Below is a small trained network, with its code and all its weights. Each question gives an input and a target symbol and asks what happens when units are switched off, that is, made to give their printed mean instead of their output.

import numpy as np


def w(rows, s, z=0):
    codes = np.array(rows[::2]) - 128.0
    scale = np.full(codes.shape[1], s)
    scale[-1] = z or s
    return codes * scale


def f(y):
    return y / 2 * (1 + np.tanh(0.7978845608 * (y + 0.044715 * y**3)))


def softmax(a):
    e = np.exp(a - a.max(-1, keepdims=True))
    return e / e.sum(-1, keepdims=True)


def log_softmax(a):
    a = a - a.max(-1, keepdims=True)
    return a - np.log(np.exp(a).sum(-1, keepdims=True))


def net(x, mask):
    ids = ['ΔΘΛΞΠΣΩβγεζημτφ'.index(c) for c in x.split()]
    T = len(ids)
    res = E[ids] + P[:T]
    u = 0
    for l in range(2):
        r = res
        for j in range(3):
            rows = slice(2 * j, 2 * j + 2)
            q, k, v = (r @ M[l][rows].T for M in (Q, K, V))
            z = softmax(np.where(np.tri(T) > 0, q @ k.T / 2**0.5, -1e9)) @ v
            o = O[l][rows]
            res = res + np.where(mask[u + j], z, o[:, -1]) @ o[:, :-1]
        u += 3
        y = f(res @ A[l][:, :-1].T + A[l][:, -1])
        res = res + np.where(mask[u : u + 4], y, B[l][:, -1]) @ B[l][:, :-1]
        u += 4
    return log_softmax(res[-1] @ U[:, :-1].T + U[:, -1])


Q, K, V, O, A, B = {}, {}, {}, {}, {}, {}
E = w([
[79,182,181,151],'Δ',
[162,161,170,183],'Θ',
[136,250,150,103],'Λ',
[138,211,152,119],'Ξ',
[187,255,148,126],'Π',
[112,182,156,98],'Σ',
[177,212,133,200],'Ω',
[181,203,176,120],'β',
[92,146,189,159],'γ',
[133,123,179,203],'ε',
[44,171,164,148],'ζ',
[180,212,222,158],'η',
[110,202,25,181],'μ',
[88,151,147,222],'τ',
[121,185,137,163],'φ',
],0.0099)
P = w([
[32,157,177,196],'0',
[192,135,204,2],'1',
[166,128,202,20],'2',
[163,133,203,35],'3',
[157,137,207,40],'4',
[150,136,204,52],'5',
[146,132,196,54],'6',
[153,140,192,57],'7',
[154,141,191,62],'8',
[155,144,189,67],'9',
[155,141,181,71],'10',
[156,141,179,75],'11',
[165,139,171,80],'12',
[173,142,188,74],'13',
],0.0042)
Q[0] = w([
[118,128,138,128],'L0H1',
[125,104,111,58],'L0H1',
[148,153,133,144],'L0H2',
[96,2,88,98],'L0H2',
[132,54,129,76],'L0H3',
[133,210,185,170],'L0H3',
],0.048)
K[0] = w([
[105,134,130,115],'L0H1',
[138,113,173,131],'L0H1',
[127,134,100,153],'L0H2',
[183,122,253,100],'L0H2',
[100,135,165,59],'L0H3',
[146,71,133,239],'L0H3',
],0.046)
V[0] = w([
[49,107,196,86],'L0H1',
[85,132,59,93],'L0H1',
[232,207,127,101],'L0H2',
[164,161,249,121],'L0H2',
[107,110,161,113],'L0H3',
[182,77,126,216],'L0H3',
],0.015)
O[0] = w([
[223,174,69,180,105],'L0H1',
[21,149,112,100,57],'L0H1',
[129,146,254,28,129],'L0H2',
[91,130,183,247,154],'L0H2',
[161,136,104,122,133],'L0H3',
[117,33,88,143,254],'L0H3',
],0.0087,0.0039)
A[0] = w([
[157,62,2,160,3],'L0N1',
[2,205,124,213,49],'L0N2',
[248,22,182,61,94],'L0N3',
[106,135,151,32,50],'L0N4',
],0.0082,0.0053)
B[0] = w([
[129,96,119,8,177],'L0N1',
[254,85,186,86,175],'L0N2',
[127,195,51,155,217],'L0N3',
[147,121,50,206,252],'L0N4',
],0.0098,0.0028)
Q[1] = w([
[82,105,99,112],'L1H1',
[143,91,157,234],'L1H1',
[141,159,193,15],'L1H2',
[61,104,26,125],'L1H2',
[77,108,59,4],'L1H3',
[235,75,129,189],'L1H3',
],0.024)
K[1] = w([
[100,127,119,91],'L1H1',
[169,60,198,184],'L1H1',
[121,142,2,222],'L1H2',
[131,24,160,182],'L1H2',
[57,153,55,138],'L1H3',
[241,119,180,132],'L1H3',
],0.03)
V[1] = w([
[161,228,113,231],'L1H1',
[144,173,162,98],'L1H1',
[195,95,112,88],'L1H2',
[95,79,170,87],'L1H2',
[189,230,198,6],'L1H3',
[250,151,33,125],'L1H3',
],0.016)
O[1] = w([
[186,26,118,125,246],'L1H1',
[117,101,97,154,140],'L1H1',
[83,129,114,75,165],'L1H2',
[105,154,114,155,62],'L1H2',
[117,206,47,201,156],'L1H3',
[200,253,91,42,188],'L1H3',
],0.013)
A[1] = w([
[227,181,176,185,121],'L1N1',
[103,1,160,133,137],'L1N2',
[201,162,207,57,85],'L1N3',
[72,184,157,235,2],'L1N4',
],0.0066,0.0084)
B[1] = w([
[119,100,94,118,190],'L1N1',
[144,200,127,127,231],'L1N2',
[61,82,130,166,248],'L1N3',
[82,112,130,6,173],'L1N4',
],0.015,0.017)
U = w([
[128,254,146,112,138],'Δ',
[62,145,176,169,254],'Θ',
[149,166,108,138,148],'Λ',
[97,84,161,114,82],'Ξ',
[135,129,123,125,202],'Π',
[146,144,107,93,94],'Σ',
[108,127,104,138,149],'Ω',
[112,72,123,113,70],'β',
[165,156,174,113,225],'γ',
[124,114,120,177,88],'ε',
[96,129,143,49,108],'ζ',
[87,151,91,125,16],'η',
[127,100,109,116,60],'μ',
[68,91,115,126,23],'τ',
[84,102,117,161,177],'φ',
],0.009,0.0074)

Each question gives the input, a string of symbols that net reads in full, and the target symbol t.
The units are the heads (2 rows each of Q, K, V and O) and the neurons (one row each of A and B). Each row of codes is followed by its name. A weight is (code - 128) times the scale printed after its matrix; where a second scale follows, it is the last column's (O, A, B and U).
mask holds one flag per unit, layer by layer, with each layer's heads first. A switched-off unit (its flag False) gives its mean, the last column of its rows in O or B, instead of its output. The means were averaged over made-up inputs and are rounded, as every weight is.
A unit's drop is (log p(t) with every unit on - log p(t) with that unit switched off) / (log p(t) with every unit on - log p(t) with every unit switched off).
top k neurons: the k neurons with the biggest drops, biggest first
top k neurons in layer l: the k neurons of layer l with the biggest drops, biggest first
heads that matter: for each layer, one digit per head in row order, 1 if its drop is at least 0.15 and else 0, layers parted by /
input γ Ω Ω Ω τ Θ τ Θ τ τ γ β φ, target β: top 2 neurons : L1N3, L0N2
input Λ τ Θ β Λ τ Ξ Ω, target η: top 2 neurons : L0N2, L1N4
input Π Λ Ω Θ τ Θ β, target τ: heads that matter : 011 / 001
input γ Θ Θ τ φ, target β: heads that matter : 110 / 101
input Ω Ω Λ ε Σ Θ μ, target Δ: top 2 neurons : L1N3, L1N1
input Λ τ Θ Λ Δ Ω μ Θ, target Δ: top neuron in layer 0 : L0N3
input τ γ τ η Λ Θ τ Θ τ τ μ τ τ, target Θ: top 2 neurons in layer 1 : L1N2, L1N4
input τ τ Ω Ω τ τ Σ Π φ φ, target ζ: top 3 neurons : L0N1, L0N2, L1N3
input ζ τ τ μ Δ Θ, target Δ: top 2 neurons : L0N2, L1N3
input Ω Λ φ ζ η Σ Λ, target Θ: heads that matter : 010 / 001
input Π Π Ξ τ, target τ: top 2 neurons in layer 1 : L1N4, L1N2
input η Θ τ Π, target ε: heads that matter : 110 / 101
input Σ τ Λ ζ, target Λ: heads that matter : 101 / 001
input ζ Ω Σ φ τ τ, target Σ: top 2 neurons : L0N2, L0N1
input τ Θ τ τ Σ τ τ Θ, target ζ: top 2 neurons in layer 1 : L1N3, L1N2
input Ω τ Λ ε τ ζ γ, target Θ: heads that matter : 010 / 001
input Ξ Σ Θ Ξ Θ τ τ Ω β Ω τ τ μ ζ, target Δ: heads that matter : 010 / 100
input τ η ε, target ζ: top 4 neurons : L0N1, L0N2, L1N3, L1N2
input τ Θ ζ φ Λ Θ Θ τ γ τ, target ζ: top 3 neurons : L0N1, L0N2, L1N3
input Ω η τ Ω τ ζ Ω Ω Θ Θ, target Θ: top 4 neurons : L0N2, L0N3, L1N2, L0N4
input Θ Λ β Ω Λ Θ Θ ζ Ω γ, target γ: top neuron in layer 0 : L0N2
input Θ Θ β γ Λ Π η τ τ Ξ Λ, target γ: top 2 neurons : L1N2, L0N2
input ε Ω η Ω Ω Σ Λ γ, target Ξ: heads that matter : 110 / 001
input Λ η β τ Θ φ Θ Θ η τ β Θ Ω τ, target η: heads that matter : 011 / 001
input τ Δ τ γ, target ζ: top 4 neurons : L0N1, L0N2, L1N3, L1N2
